Below are the code and all the weights of a small trained network. Each question names an input and a class and asks about switching units off, where a switched-off unit gives its printed mean instead of its output.

import numpy as np


def w(rows, s, z=0):
    codes = np.array(rows[::2]) - 128.0
    scale = np.full(codes.shape[1], s)
    scale[-1] = z or s
    return codes * scale


def f(y):
    return np.maximum(y, 0)


def log_softmax(a):
    a = a - a.max(-1, keepdims=True)
    return a - np.log(np.exp(a).sum(-1, keepdims=True))


def net(x, mask):
    res = np.array(x, float).reshape(1, 7) / 4 @ E
    y = f(res @ A[0][:, :-1].T + A[0][:, -1])
    res = res + np.where(mask, y, B[0][:, -1]) @ B[0][:, :-1]
    return log_softmax(res[-1] @ U[:, :-1].T + U[:, -1])


A, B = {}, {}
E = w([
[71,69,3,232,132,120,126],'x0',
[80,178,50,98,247,83,160],'x1',
[123,24,214,136,147,100,42],'x2',
[172,140,129,81,145,163,19],'x3',
[196,192,105,178,165,30,138],'x4',
[68,158,143,206,254,224,91],'x5',
[183,50,98,125,167,98,235],'x6',
],0.0069)
A[0] = w([
[124,141,137,143,114,122,130,58],'N0',
[129,155,142,100,109,136,119,149],'N1',
[119,111,51,104,210,127,164,254],'N2',
[116,144,118,134,88,92,199,215],'N3',
[142,101,85,160,131,102,159,157],'N4',
[160,51,76,183,124,106,201,153],'N5',
[127,110,100,122,130,156,116,79],'N6',
[176,107,166,86,148,55,115,164],'N7',
[125,101,134,108,116,124,111,131],'N8',
[129,139,167,131,132,145,97,17],'N9',
[193,103,190,70,157,20,102,111],'N10',
[91,142,108,131,67,67,234,154],'N11',
[141,148,115,112,104,87,145,186],'N12',
[118,132,122,131,104,104,103,83],'N13',
[158,160,120,125,132,133,125,82],'N14',
[94,64,135,222,167,111,130,233],'N15',
[101,111,102,110,171,144,159,247],'N16',
[108,131,129,140,95,85,192,93],'N17',
[97,91,127,181,157,114,118,132],'N18',
[109,162,112,147,134,133,119,7],'N19',
[150,128,191,138,125,162,181,186],'N20',
[82,150,126,143,229,210,141,111],'N21',
[116,157,129,101,141,87,128,98],'N22',
[133,143,124,120,136,103,87,73],'N23',
[123,152,113,137,150,125,146,199],'N24',
[127,131,124,127,104,120,130,129],'N25',
[129,59,159,94,111,131,130,101],'N26',
[155,122,171,136,131,177,168,143],'N27',
[120,96,124,166,146,130,122,123],'N28',
[136,8,169,63,95,138,126,115],'N29',
],0.017,0.0026)
B[0] = w([
[141,117,118,113,129,125,124,133],'N0',
[107,90,74,140,105,94,95,163],'N1',
[191,160,32,36,108,134,111,227],'N2',
[76,141,107,173,149,146,138,197],'N3',
[139,113,73,90,100,126,144,185],'N4',
[136,69,73,103,135,151,226,229],'N5',
[112,142,135,143,135,128,154,150],'N6',
[157,143,138,102,156,121,194,216],'N7',
[133,97,124,138,120,157,119,162],'N8',
[152,148,94,111,124,132,160,166],'N9',
[179,157,149,101,171,120,241,249],'N10',
[67,162,53,172,216,151,134,226],'N11',
[106,130,115,128,157,121,138,178],'N12',
[123,114,123,124,158,120,138,147],'N13',
[102,151,126,126,122,99,104,149],'N14',
[142,123,167,79,177,19,56,227],'N15',
[185,147,82,91,116,113,100,186],'N16',
[88,143,82,144,166,135,120,183],'N17',
[144,124,176,130,158,86,96,188],'N18',
[152,109,154,123,168,153,125,154],'N19',
[82,110,86,140,52,81,163,178],'N20',
[150,253,111,142,196,160,107,245],'N21',
[133,89,129,146,157,128,136,160],'N22',
[127,127,142,126,165,132,142,154],'N23',
[108,115,89,125,103,150,122,166],'N24',
[115,116,114,123,138,136,119,146],'N25',
[126,90,127,133,126,159,67,199],'N26',
[111,141,105,123,63,83,167,167],'N27',
[118,123,151,121,150,76,116,169],'N28',
[127,40,132,135,99,198,36,254],'N29',
],0.027,0.015)
U = w([
[139,205,101,142,140,196,32,132],'0',
[122,227,166,142,11,42,175,98],'1',
[139,200,50,114,150,143,249,183],'2',
[174,81,187,84,118,90,117,181],'3',
[139,85,154,135,4,176,171,84],'4',
[41,103,114,217,101,184,129,67],'5',
[160,195,254,160,154,126,145,5],'6',
],0.0078,0.0022)

Each question gives the input, the list of numbers given to net, and the class t.
The units are the neurons (one row each of A and B). Each row of codes is followed by its name. A weight is (code - 128) times the scale printed after its matrix; where a second scale follows, it is the last column's (A, B and U).
mask holds one flag per neuron, in row order. A switched-off neuron (its flag False) gives its mean, the last column of its row in B, instead of its output. The means were averaged over made-up inputs and are rounded, as every weight is.
A unit's drop is (log p(t) with every unit on - log p(t) with that unit switched off) / (log p(t) with every unit on - log p(t) with every unit switched off).
The circuit of an input: a set's keep is (log p(t) with only the set's units on - log p(t) with every unit switched off) / (log p(t) with every unit on - log p(t) with every unit switched off). Starting from the 12 units with the biggest drops (on a tie, the unit counted first), units are removed one at a time, each time the one whose removal leaves the highest keep (on an exact tie, the one counted first), for as long as the keep stays at least 0.8.
circuit, biggest first: the units of the circuit, biggest drop first
most important unit: the unit with the biggest drop
k most important neurons: the k neurons with the biggest drops, biggest first
drop of u: that unit's drop, to one decimal
input [4,3,7,-6,5,3,-7], class 3: circuit, biggest first	(N15)
input [6,3,4,-4,3,7,2], class 3: 2 most important neurons	(N15; N18)
input [-5,-2,1,-6,-2,-3,3], class 5: 3 most important neurons	(N29; N2; N21)
input [7,-5,-1,0,-3,-7,8], class 5: 2 most important neurons	(N29; N10)
input [-8,5,-5,7,4,6,-3], class 0: 3 most important neurons	(N5; N10; N21)
input [8,-6,6,8,-6,-8,-6], class 5: 2 most important neurons	(N21; N2)
input [8,-3,0,-3,3,7,-4], class 3: 2 most important neurons	(N15; N11)
input [1,-5,-1,0,-8,8,-6], class 0: 2 most important neurons	(N10; N21)
input [5,2,5,-3,-3,3,8], class 3: 2 most important neurons	(N15; N18)
input [5,-8,1,0,-6,-4,-6], class 5: 3 most important neurons	(N21; N2; N10)
input [-5,-7,7,-2,4,-3,-7], class 4: 2 most important neurons	(N29; N21)
input [-3,7,7,7,1,8,-1], class 0: 2 most important neurons	(N5; N21)
input [-3,8,-2,8,3,6,-3], class 0: drop of N5	0.1
input [4,-8,-3,-6,-7,-5,8], class 5: most important unit	N29
input [6,-3,4,4,2,-7,-7], class 3: drop of N11	0.3
input [-7,-4,-8,-5,-2,-5,2], class 5: drop of N2	0.2
